[[  4  29]
 [ -8 -39]
 [ -8  -5]
 [-30  -8]
 [  6 -41]]
|
[[  6 -41]
 [ -8 -39]
 [-30  -8]
 [ -8  -5]
 [  4  29]]

[[ -5  31  22 -30  22  18 -27 -20 -24  20  22 -18  26]
 [  6 -40  21 -20  29  17 -26  19  10  19  18 -14 -13]
 [  8  10 -16 -36 -23 -23  13 -14   2 -16  30  27  -1]
 [ -8   4  10  10  24  14  -4  -3 -22  18 -12 -21   0]
 [  2  34 -11   1  -7  -9  13 -12  -5   2  10  19   4]]
|
[[  6 -40  21 -20  29  17 -26  19  10  19  18 -14 -13]
 [ -8   4  10  10  24  14  -4  -3 -22  18 -12 -21   0]
 [  8  10 -16 -36 -23 -23  13 -14   2 -16  30  27  -1]
 [ -5  31  22 -30  22  18 -27 -20 -24  20  22 -18  26]
 [  2  34 -11   1  -7  -9  13 -12  -5   2  10  19   4]]

[[ -1  -7  -4  -3]
 [ -1 -22 -36 -18]]
|
[[ -1 -22 -36 -18]
 [ -1  -7  -4  -3]]

[[ 33  11  25  -7  25  14]
 [ 20  23 -40   0 -32  15]
 [ 20   0 -35 -26 -42  14]]
|
[[ 20   0 -35 -26 -42  14]
 [ 33  11  25  -7  25  14]
 [ 20  23 -40   0 -32  15]]

[[-21 -20 -12  16   5  12  -1 -22   0 -31 -24  14  -8   2]
 [-16 -17 -11  13   5  14 -22 -17  -2 -26 -20  10   0   9]
 [-21 -22  -4  17   6  15  -9 -23 -10 -33 -25  15  -5   8]
 [-12 -12 -27  11   0   8   4 -14  18 -13 -11   7  -8  -5]
 [  6   7 -13 -24 -12   7   0   7   0  17   9 -24 -12 -20]
 [ -8   1  -1 -19  -3   8  31  -5 -16   0  -8 -18 -28 -28]]
|
[[-21 -22  -4  17   6  15  -9 -23 -10 -33 -25  15  -5   8]
 [-21 -20 -12  16   5  12  -1 -22   0 -31 -24  14  -8   2]
 [-16 -17 -11  13   5  14 -22 -17  -2 -26 -20  10   0   9]
 [-12 -12 -27  11   0   8   4 -14  18 -13 -11   7  -8  -5]
 [ -8   1  -1 -19  -3   8  31  -5 -16   0  -8 -18 -28 -28]
 [  6   7 -13 -24 -12   7   0   7   0  17   9 -24 -12 -20]]

[[ 27   1  -1   8   9]
 [-10  30  -3 -24  23]
 [  9 -26   4 -21  20]
 [  2  12   4  18  36]
 [ -6   4   2 -12 -17]
 [  5  24   2   8   3]
 [ 12 -11  -1 -18  12]
 [  8  31   5 -12  -8]]
|
[[  9 -26   4 -21  20]
 [ 12 -11  -1 -18  12]
 [ 27   1  -1   8   9]
 [ -6   4   2 -12 -17]
 [  2  12   4  18  36]
 [  5  24   2   8   3]
 [-10  30  -3 -24  23]
 [  8  31   5 -12  -8]]

[[-13   6  17  -5 -30  -3  -3]
 [-43  21  35  17   6 -15 -28]
 [ 16 -12 -25  21 -18 -31 -40]
 [ -1  -3   0  19   7 -14 -31]
 [ 32 -11 -24  16  17  -7 -17]]
|
[[ 16 -12 -25  21 -18 -31 -40]
 [ 32 -11 -24  16  17  -7 -17]
 [ -1  -3   0  19   7 -14 -31]
 [-13   6  17  -5 -30  -3  -3]
 [-43  21  35  17   6 -15 -28]]

[[ -3  -6   4  -5 -10]
 [-42   2 -12 -20 -25]
 [ 29   9  -3 -10 -45]
 [-27   7 -14 -23 -39]
 [ -7   0  -4  -8 -20]]
|
[[ -3  -6   4  -5 -10]
 [ -7   0  -4  -8 -20]
 [-42   2 -12 -20 -25]
 [-27   7 -14 -23 -39]
 [ 29   9  -3 -10 -45]]

[[ -3  13   2  -4   0   2  -6  16   3   8  -9  10]
 [-14 -28   2  -2  -2   6   3 -32  -3  -6   4  -9]
 [ -2   6   1   0  -1  -7 -10   7  -6  -8  -4  -2]
 [ -2   3  -6   0  -4  -3   0  -3   9   8  -6   1]
 [  2  15  -5  -7  -3 -10 -10  19  -2   0 -19   7]
 [ -2   2   0 -11   1  -2  -4   0 -11 -17 -14 -11]]
|
[[-14 -28   2  -2  -2   6   3 -32  -3  -6   4  -9]
 [ -2   2   0 -11   1  -2  -4   0 -11 -17 -14 -11]
 [ -2   3  -6   0  -4  -3   0  -3   9   8  -6   1]
 [ -2   6   1   0  -1  -7 -10   7  -6  -8  -4  -2]
 [ -3  13   2  -4   0   2  -6  16   3   8  -9  10]
 [  2  15  -5  -7  -3 -10 -10  19  -2   0 -19   7]]
---
[[-16  -2 -37]
 [ 30  -8   8]
 [ -4   1  -2]
 [-28  -3  29]]
|
[[ -2 -37]
 [ -8   8]]

[[ -4 -14 -26]
 [-20 -18 -34]]
|
[[-14 -26]
 [-18 -34]]

[[ -5 -16  -2   2]
 [  3 -39 -11   5]]
|
[[-16  -2]
 [-39 -11]]

[[ -2   4 -20]
 [ -2  10 -33]
 [  2   0 -14]]
|
[[  4 -20]
 [ 10 -33]]

[[ 34 -11  41   7  -6]
 [-16  -6  -8 -19 -17]
 [ 31  -9  30  20 -24]
 [-14   3   7 -10 -10]
 [ 10 -10  -1  -8  -7]]
|
[[-11  41]
 [ -6  -8]]

[[-5  7  4 13]
 [-6 36  2 -3]]
|
[[ 7  4]
 [36  2]]

[[ 26   5  12]
 [ 30  28   4]
 [-10  19  45]
 [-21 -11  16]
 [ 20  14   9]]
|
[[ 5 12]
 [28  4]]
---
[[ 30 -11]
 [ 29 -19]
 [ 20   9]
 [ -8  -6]
 [ 31  -8]
 [ 26  -4]
 [  3 -22]
 [-31   1]
 [ 21   3]
 [ 20  35]
 [ -1  -3]
 [-20  22]]
|
[[  3 -22]
 [ 29 -19]
 [ 30 -11]
 [ 31  -8]
 [ -8  -6]
 [ 26  -4]
 [ -1  -3]
 [-31   1]
 [ 21   3]
 [ 20   9]
 [-20  22]
 [ 20  35]]

[[ 40   2   8 -19 -17 -10  -6 -11  21 -21 -17  16 -19   7]
 [ 31  14   8  -9  15   3  23 -20  11  27 -22 -23  -3  -6]
 [ -7   3 -24 -10  -6 -25  22  12 -10  -2  -1  20 -33   9]
 [-21  -5  12 -12  11   4  15  -5  -3  27 -19  33  -5   5]]
|
[[-21  -5  12 -12  11   4  15  -5  -3  27 -19  33  -5   5]
 [ 40   2   8 -19 -17 -10  -6 -11  21 -21 -17  16 -19   7]
 [ -7   3 -24 -10  -6 -25  22  12 -10  -2  -1  20 -33   9]
 [ 31  14   8  -9  15   3  23 -20  11  27 -22 -23  -3  -6]]

[[  4  -8   3   0  -3 -20  12  -6  35   4 -27 -10   4  34]
 [  1   1  -6   1  -2 -12  -4  -9  16   6 -18 -14   1  28]
 [  4 -11   1  -3   0  -9  14   3  19  -1 -12   3   4  10]
 [  1   7   3   6  -2  -4  -4 -10   5   1  -1  -8   1   6]]
|
[[  4 -11   1  -3   0  -9  14   3  19  -1 -12   3   4  10]
 [  4  -8   3   0  -3 -20  12  -6  35   4 -27 -10   4  34]
 [  1   1  -6   1  -2 -12  -4  -9  16   6 -18 -14   1  28]
 [  1   7   3   6  -2  -4  -4 -10   5   1  -1  -8   1   6]]

[[ 18  -7  -1  17   0 -20 -20  13 -11]
 [ 13 -20 -15   1  24  12  12   4  26]
 [  3  14  14  -9   2  -3  10  10   5]
 [ 21  -4  -5  21  33   6  -3  20  -4]
 [-19  12   5 -12  -7  15   6 -14   4]
 [  6  -1   3 -14  19 -11  -3   7  19]
 [-15  -8  -9  -8 -24  17  10 -23  12]
 [-26   3 -21 -10 -28 -10 -25 -23 -10]
 [-12  27   5  -2   4  13   5   3 -15]]
|
[[ 13 -20 -15   1  24  12  12   4  26]
 [-15  -8  -9  -8 -24  17  10 -23  12]
 [ 18  -7  -1  17   0 -20 -20  13 -11]
 [ 21  -4  -5  21  33   6  -3  20  -4]
 [  6  -1   3 -14  19 -11  -3   7  19]
 [-26   3 -21 -10 -28 -10 -25 -23 -10]
 [-19  12   5 -12  -7  15   6 -14   4]
 [  3  14  14  -9   2  -3  10  10   5]
 [-12  27   5  -2   4  13   5   3 -15]]

[[  4   4 -12 -40 -26  -9 -19  -3 -36   3  -3]
 [  4  -3   7 -34 -16  -8 -14 -23 -27  21  13]
 [ 39   1  21  16 -26 -14  22  -4  -2  25  31]
 [-27   2  -8 -28  13   6 -32  -7 -32   2 -23]
 [ 25 -10  20  13  -4   0  17 -28  16  25  38]
 [ -2   5   7  -1   6  -8  11  30   4  -9  -4]]
|
[[ 25 -10  20  13  -4   0  17 -28  16  25  38]
 [  4  -3   7 -34 -16  -8 -14 -23 -27  21  13]
 [ 39   1  21  16 -26 -14  22  -4  -2  25  31]
 [-27   2  -8 -28  13   6 -32  -7 -32   2 -23]
 [  4   4 -12 -40 -26  -9 -19  -3 -36   3  -3]
 [ -2   5   7  -1   6  -8  11  30   4  -9  -4]]

[[ 16  36 -36  19 -18]
 [ -3 -36  27 -30   9]
 [-24  41 -42  19 -15]
 [ 37 -31  10   3  23]
 [ 24 -18   2  30  21]]
|
[[ -3 -36  27 -30   9]
 [ 37 -31  10   3  23]
 [ 24 -18   2  30  21]
 [ 16  36 -36  19 -18]
 [-24  41 -42  19 -15]]

[[ -1  15 -12   8  -7  -1  -1  14 -13   4   6 -25  23   5  36]
 [-11  12   6 -43  15   1   3  -1  10   9  -2  -4  -4   3 -14]]
|
[[-11  12   6 -43  15   1   3  -1  10   9  -2  -4  -4   3 -14]
 [ -1  15 -12   8  -7  -1  -1  14 -13   4   6 -25  23   5  36]]
